[234,47,133,93,12,-3,-184,-184,-184,148,-130,15,21,49,-142,-29,393,224,-170,142,26,-294,-22,-239,206,53,-375,-33,-77,115,52,-120,-225,80,-235,87]
Nisam
[-579,2,-196,-24,-43,-7,169,-373,111,124,232,117,-129,-100,-197,-21,286,294,15,-27,65,121,-120,-284,278,40,-134,-230,-112,-63,90,-157,-29,118,-45,-20]
fev
[-438,102,-213,-19,-90,-8,134,-267,171,91,260,126,-83,-147,-133,-70,81,211,-74,-85,38,97,-100,-324,291,18,-187,-309,-9,-40,18,-209,-56,106,-116,-13]
zube
[-346,-73,-230,-15,-205,-99,110,-396,119,219,366,131,-12,-213,-35,-222,-30,148,-78,-198,61,163,-53,-368,321,42,-127,-289,59,8,-56,-209,-38,21,-89,14]
tet
[233,66,68,61,52,-30,-200,-201,-88,166,119,62,-154,-100,-23,-4,314,206,65,17,2,-158,95,-128,143,19,-205,-80,18,36,-70,-74,-277,201,-72,6]
pes
[-335,-86,-4,179,-19,11,172,-131,-16,-51,-564,-122,-164,-32,-281,-21,220,263,58,89,-317,-108,-94,-380,67,78,-35,31,-235,-8,171,92,-194,196,-157,447]
zube
[-255,-151,24,127,167,33,100,-279,-92,-63,-172,-26,-66,-52,-154,-75,501,328,109,54,-367,-102,-56,-441,76,-51,1,77,-373,-22,175,166,-321,433,6,469]
Did
[-401,-79,22,147,129,-35,133,-211,-67,-120,-265,-51,-172,-43,-279,15,333,357,102,33,-263,-103,-118,-422,140,30,7,-61,-369,-65,229,169,-233,268,-76,336]
fev
[39,138,45,-40,14,-30,-53,-370,-72,2,106,21,-234,2,-76,83,489,194,-59,66,-3,-347,77,-259,298,62,-217,-70,-130,-160,-36,-204,-344,109,-145,-19]
Did
[129,-244,47,-183,90,-45,-156,-287,126,441,-44,303,-111,286,-46,359,372,-168,-250,189,-135,-107,375,-201,99,223,-205,-187,-53,-60,-360,-483,344,109,112,-557]
zube
[114,-347,-297,363,94,98,-98,-785,82,247,118,-68,-132,-449,-207,-81,540,181,135,150,-29,-153,-260,-162,11,154,-436,-221,-261,35,178,-75,309,371,-69,-271]
Bako
[-522,31,-468,144,90,-160,457,-78,-31,277,286,339,0,-217,-49,77,182,409,55,-7,16,236,-133,-118,50,-102,-66,-46,165,-88,151,-231,-7,398,99,55]
luzav
[302,-103,229,-82,30,-6,-163,-224,-92,262,327,129,-65,-138,95,26,531,206,135,0,-164,-165,360,-182,-45,-25,-194,109,33,53,-227,-12,-355,73,-65,44]
vul
[-691,-63,-210,30,-47,72,168,-556,219,149,-48,206,-56,-92,-145,-181,201,251,49,-60,-94,124,-49,-379,242,9,-76,-322,-54,11,102,-188,84,229,-52,48]
Bako
[-45,154,22,-54,-33,34,-222,-490,92,180,44,-20,-217,117,-78,90,356,124,-18,116,126,-76,73,-136,336,50,-404,-135,35,57,-316,-334,-150,42,-177,46]
Did
[186,-129,416,-105,138,259,-594,70,39,108,-69,124,46,-2,-121,-231,238,-80,-231,-58,55,-209,275,-119,206,124,-62,-338,237,367,61,159,112,-116,-204,-6]
dotol
[-582,235,-276,-558,85,321,355,249,498,-399,899,-164,-107,-473,568,134,185,173,149,-208,-214,211,-120,78,-228,17,-169,-219,-369,417,-29,125,-192,-101,-182,314]
Did
[-488,10,-179,40,-30,61,96,-359,118,107,96,131,-169,-156,-97,-85,218,292,-30,-37,36,19,-105,-319,163,96,-48,-253,-80,-13,152,-178,-5,191,-113,107]
Did
[-752,299,-296,-82,-99,-120,338,167,-4,1,170,156,-116,-157,-136,91,108,280,119,-13,58,240,-234,197,455,-401,15,-58,-26,95,-153,9,-360,288,89,557]
tet
[-404,-3,-220,-161,31,-95,188,-220,-6,311,433,183,-51,-286,-181,-152,56,244,-66,-76,183,196,-3,-227,331,-112,10,-152,212,-69,-55,-179,-157,232,-44,119]
dotol
[33,119,59,31,-132,-87,-267,-274,-150,159,-2,-58,-122,-36,19,25,397,207,63,58,38,-103,12,-31,192,58,-345,57,-58,66,-70,-47,-275,54,-65,125]
luzav
[-545,-392,-30,95,173,70,-115,184,213,157,179,359,-234,279,-248,32,204,68,-78,170,54,5,-125,-426,746,186,16,-487,-57,5,-182,29,271,96,-169,-54]
luzav
[-498,31,-174,58,-109,-25,127,-347,162,103,251,140,-29,-138,-163,-115,138,269,-16,-3,51,100,-133,-273,197,-17,-139,-301,-134,-53,99,-128,-120,112,-106,28]
Nisam
[-317,177,21,-168,14,-5,97,-500,-159,156,288,-2,48,-235,84,-87,342,532,130,-198,-11,128,19,55,-366,-120,-140,-246,-126,-1,-61,-179,-128,185,-86,-179]
Nisam
[56,0,39,35,-72,-56,-229,-336,-9,150,63,-20,-194,-65,34,75,439,292,-8,88,27,-217,52,-155,304,-50,-276,-50,-227,44,-175,-2,-131,133,-181,247]
Did
[-186,11,-262,27,15,8,236,-202,36,88,359,137,-18,-311,-68,-108,132,195,136,-79,166,154,-115,-41,129,-109,-189,-63,202,16,-111,-89,-49,34,-129,89]
Bako
[223,-471,-11,215,-109,-106,-179,-564,-199,278,-777,-311,-223,125,335,-244,729,196,192,31,-184,-254,-314,81,279,88,13,251,-132,234,185,295,-329,603,493,129]
fev
[146,107,60,-21,-15,-6,-171,-190,-131,176,34,-25,-181,-10,-11,134,433,188,32,91,-1,-187,71,-157,146,55,-271,85,-96,0,-117,-176,-271,104,-93,113]
pes
[-328,-21,557,-3,-404,-32,-587,289,-262,274,843,-128,-52,400,-329,48,-38,-250,-132,342,578,-185,112,151,477,-58,-80,222,-249,-289,-207,206,-135,-544,-326,168]
zube
[138,55,-35,31,-126,-103,-271,-276,-66,245,432,93,-137,-183,151,7,312,172,5,-25,85,-162,163,-72,147,-39,-260,-79,-73,60,-24,-100,-200,99,-38,-24]
pes
[-21,48,6,62,-25,-96,-107,-469,-4,136,-67,-60,-141,-91,25,94,418,233,2,74,22,-157,14,-189,144,27,-394,95,-105,55,11,-139,-259,33,-61,228]
vul
[-364,-107,-187,35,-106,18,-22,-411,156,116,223,194,-53,-225,-58,-195,116,183,-85,-4,116,-8,36,-342,111,32,-80,-282,-139,-27,94,-289,120,35,-236,99]
Did
[-425,-25,-267,97,-183,-35,109,-208,85,220,241,81,-116,-169,-109,-23,286,377,20,78,40,27,-131,-245,145,50,-127,-153,-98,-94,59,-174,-117,96,-109,35]
Nisam
[-10,12,85,0,-2,-100,-224,-245,-277,165,23,24,-224,-102,-55,147,361,218,47,2,-36,-188,181,-31,112,-58,-140,-14,-198,21,-104,2,-54,119,-144,137]
dotol
[18,-169,-20,-71,112,-105,79,-36,-280,-59,173,-216,-284,-160,-199,502,530,48,86,122,-222,-145,-75,-203,-2,-26,-227,155,-685,-79,-152,27,-176,155,-43,231]
tet
[-137,-76,82,134,63,16,39,-348,-44,-184,-281,-53,-82,-18,-170,-46,403,253,137,63,-262,-164,-93,-392,84,-50,-60,2,-488,-61,185,105,-215,218,-77,242]
fev
[-167,256,-23,-38,-181,40,35,105,336,-430,-648,-486,-343,127,-328,-291,103,258,329,291,-564,-211,-48,111,804,-230,129,74,-168,-23,-270,576,-742,139,-48,412]
dotol
[249,32,24,23,-128,21,-455,-186,-191,157,52,194,-204,108,-136,74,427,112,-118,-8,-12,-102,183,-430,265,88,-263,-56,-31,89,-236,-232,24,-79,-67,-110]
Did
[-278,-95,6,153,179,-22,138,-168,-65,-140,-194,-8,-93,-5,-206,22,346,307,43,87,-305,-181,-100,-394,59,-5,-33,-123,-376,-80,159,84,-267,272,-109,244]
Nisam
[-186,98,84,11,-9,-51,205,-400,48,-15,116,258,121,-187,-108,-225,209,220,-178,-112,26,-86,-277,-422,206,30,-174,-249,-155,17,105,-159,-189,66,-50,-57]
vul
[-302,-79,-4,85,150,48,120,-214,-32,-152,-343,-87,-129,-93,-164,9,417,343,33,45,-323,-165,-116,-456,20,-19,-43,-47,-372,-57,216,71,-203,278,-76,313]
zube
[92,16,11,145,-10,-161,-153,-174,-86,137,105,23,-75,12,-10,122,366,255,-22,32,-39,-117,4,-171,144,48,-265,-27,-46,-29,-135,0,-278,68,-3,64]
Nisam
[-496,43,-363,-47,-104,1,274,-192,104,87,116,-4,-122,20,-195,2,162,283,-46,-36,46,99,-180,-203,366,59,-173,-314,-92,-122,84,-394,63,119,-106,-272]
tet
[178,106,114,38,-7,18,-283,-451,-47,44,3,15,-165,96,-95,76,384,78,54,119,45,-240,18,-87,383,-86,-281,-19,-221,-84,-69,21,-94,129,-12,-178]
Bako
[-17,-12,22,46,12,-133,-70,-264,-214,127,90,107,-220,-4,-9,66,473,377,32,148,-38,-229,60,-216,156,-17,-157,67,-149,-92,-47,-12,-357,84,-87,66]
Nisam
[-251,-186,55,62,91,5,116,-124,-66,-135,-239,2,-36,-59,-218,-47,429,265,58,98,-378,-187,-20,-379,39,-34,9,-14,-475,-44,252,170,-195,257,-18,154]
Bako
[-276,-190,-37,104,174,57,140,-99,91,-76,-313,-61,-4,-152,-97,30,267,194,30,-11,-232,-63,-143,-407,-27,-37,53,-34,-242,15,232,141,-59,296,30,385]
Bako
[38,52,46,-48,-10,-96,-90,-350,-144,190,-81,-46,-164,50,-78,100,303,139,-2,-10,25,-126,38,-169,346,15,-233,45,1,-51,-179,-50,-189,147,-21,64]
Bako
[-468,7,-152,57,30,-37,240,-221,51,137,216,182,-64,-55,-144,-73,112,301,62,-70,1,112,-95,-235,253,6,-24,-228,7,-57,-1,-100,-40,216,-79,30]
fev
[84,65,122,127,-73,-79,-255,-352,-166,230,-38,-17,-127,23,-47,-10,114,136,-66,47,132,-197,-32,-161,335,49,-285,5,-52,125,-121,-5,-38,41,-222,240]
fev
[145,294,43,308,23,136,-45,-441,-44,119,-286,349,118,88,30,-9,253,-153,-224,222,135,-338,-278,70,-23,165,-328,40,118,112,200,-435,139,85,46,-202]
zube
[122,63,1,6,54,-78,-51,-205,-108,127,46,-9,-115,-33,49,167,424,229,84,17,-22,-135,-2,-73,207,-16,-271,83,-77,-18,-86,3,-247,233,16,66]
Bako
[-201,-29,-38,12,127,28,144,-94,66,-187,-17,70,-7,-220,-111,-36,381,210,58,62,-383,-157,-11,-407,73,-28,-37,-66,-403,-1,176,15,-330,262,-98,326]
dotol
[223,-183,290,194,30,286,-189,-144,-71,37,-262,149,19,37,-199,-179,514,21,124,160,-395,-322,48,-413,-8,177,-115,-68,-245,92,-24,-80,-144,242,-234,89]
zube
[-469,27,-144,-27,25,-19,231,-475,113,58,346,133,-67,-121,-162,-33,197,243,23,12,105,36,-110,-182,329,-191,-222,-249,-198,-77,39,-56,24,150,-135,-74]
Bako
[63,56,108,209,-84,-77,-206,-373,-104,19,161,-5,-63,-145,18,23,475,225,124,7,54,-217,-5,-135,97,9,-348,23,-205,28,73,14,-320,26,-162,272]
fev
[-350,126,-252,38,-205,-212,478,-413,310,197,546,282,-95,-38,44,-231,-192,716,123,99,309,312,-260,-509,277,126,-165,-79,32,-342,-55,-295,-221,-160,-305,-319]
fev
[155,85,106,-89,-17,-41,-144,-201,-114,105,79,2,-58,-39,87,64,400,112,22,-33,1,-146,87,-78,124,21,-177,54,-44,-6,-75,-122,-291,92,-22,55]
dotol
[-303,47,-88,3,-20,-31,171,-271,-108,225,377,26,-109,55,-134,95,85,145,-35,72,26,45,-138,-148,27,65,-243,-137,-111,68,-224,-299,126,-3,-143,-253]
fev
[49,129,96,-3,1,-4,-74,-385,-70,171,-63,-43,-305,62,204,123,375,302,187,77,-85,-229,51,-120,115,133,-240,116,-76,11,-149,-160,-331,147,-115,57]
vul
[-408,62,208,-265,110,155,-191,-125,-17,-199,211,150,159,-135,-124,-481,111,499,-189,-18,652,201,-278,-462,34,-54,-317,-400,-100,163,262,-385,-147,-351,-575,102]
zube
[169,20,51,-33,43,-22,-228,-311,-83,187,208,-28,-145,26,4,105,469,161,118,-35,-106,-42,185,-236,100,70,-267,3,95,33,-282,-152,-293,92,28,-43]
fev
[36,30,51,-222,-40,-116,-192,-63,-326,54,-110,-81,-105,-38,46,48,438,74,-55,-118,-106,-151,142,-52,105,38,-161,-28,-76,110,-79,-149,-301,133,47,62]
luzav
[152,43,41,-48,37,-130,-136,-331,-185,224,206,-153,-197,47,-40,222,453,213,39,19,-23,-117,115,-197,135,59,-268,120,-35,-114,-159,-117,-310,137,60,-83]
fev
[158,80,16,31,71,-54,-128,-241,-155,147,59,88,-189,-18,43,141,372,175,5,4,-53,-189,163,-145,129,51,-187,57,3,3,-99,-108,-220,210,-57,146]
Did
[-771,146,-149,-4,-15,-285,-108,-524,-305,397,496,167,-214,-227,-156,435,118,278,-236,-282,-160,133,118,-369,-200,-57,-217,-500,-424,100,-265,-338,410,211,60,-42]
pes
[363,4,113,177,-49,147,-168,-267,-42,159,42,-63,-87,-167,145,-22,385,85,191,25,202,-227,-56,65,73,97,-327,150,133,18,-37,0,-174,49,-286,268]
zube
[51,110,41,-46,-23,-96,-119,-316,-105,133,101,-61,-144,23,22,137,331,202,32,-37,-73,-121,130,-186,182,-103,-270,28,-136,-2,-132,-132,-252,140,1,33]
vul
[-487,120,-45,-302,104,216,45,-327,194,51,312,57,-141,94,-259,16,216,-40,23,155,-147,52,162,-144,153,135,-251,-373,-169,61,-94,-395,-191,140,-184,-235]
Nisam
[79,-35,14,107,-20,-31,-344,-573,35,166,28,11,-201,-181,40,-34,535,275,106,-94,-65,-159,128,-334,275,-122,-244,-193,13,129,-109,15,-251,247,-2,206]
fev
[-330,82,-75,38,139,179,89,-661,362,-79,68,-28,-56,-165,-27,-195,171,338,61,1,62,33,-355,-575,76,103,-253,-400,-112,-23,98,-301,-101,142,-192,-126]
Bako
[96,35,37,8,-121,-103,-226,-278,-125,153,61,-46,-98,6,-63,66,445,225,17,38,1,-163,101,-148,214,22,-270,14,-157,-38,-114,-131,-192,49,-66,14]
fev
[-518,-126,149,331,-96,135,197,246,-71,81,-708,294,228,37,-262,-83,320,217,-21,-82,-420,74,-80,-513,-171,76,143,94,-143,258,382,122,-50,203,-2,798]
pes
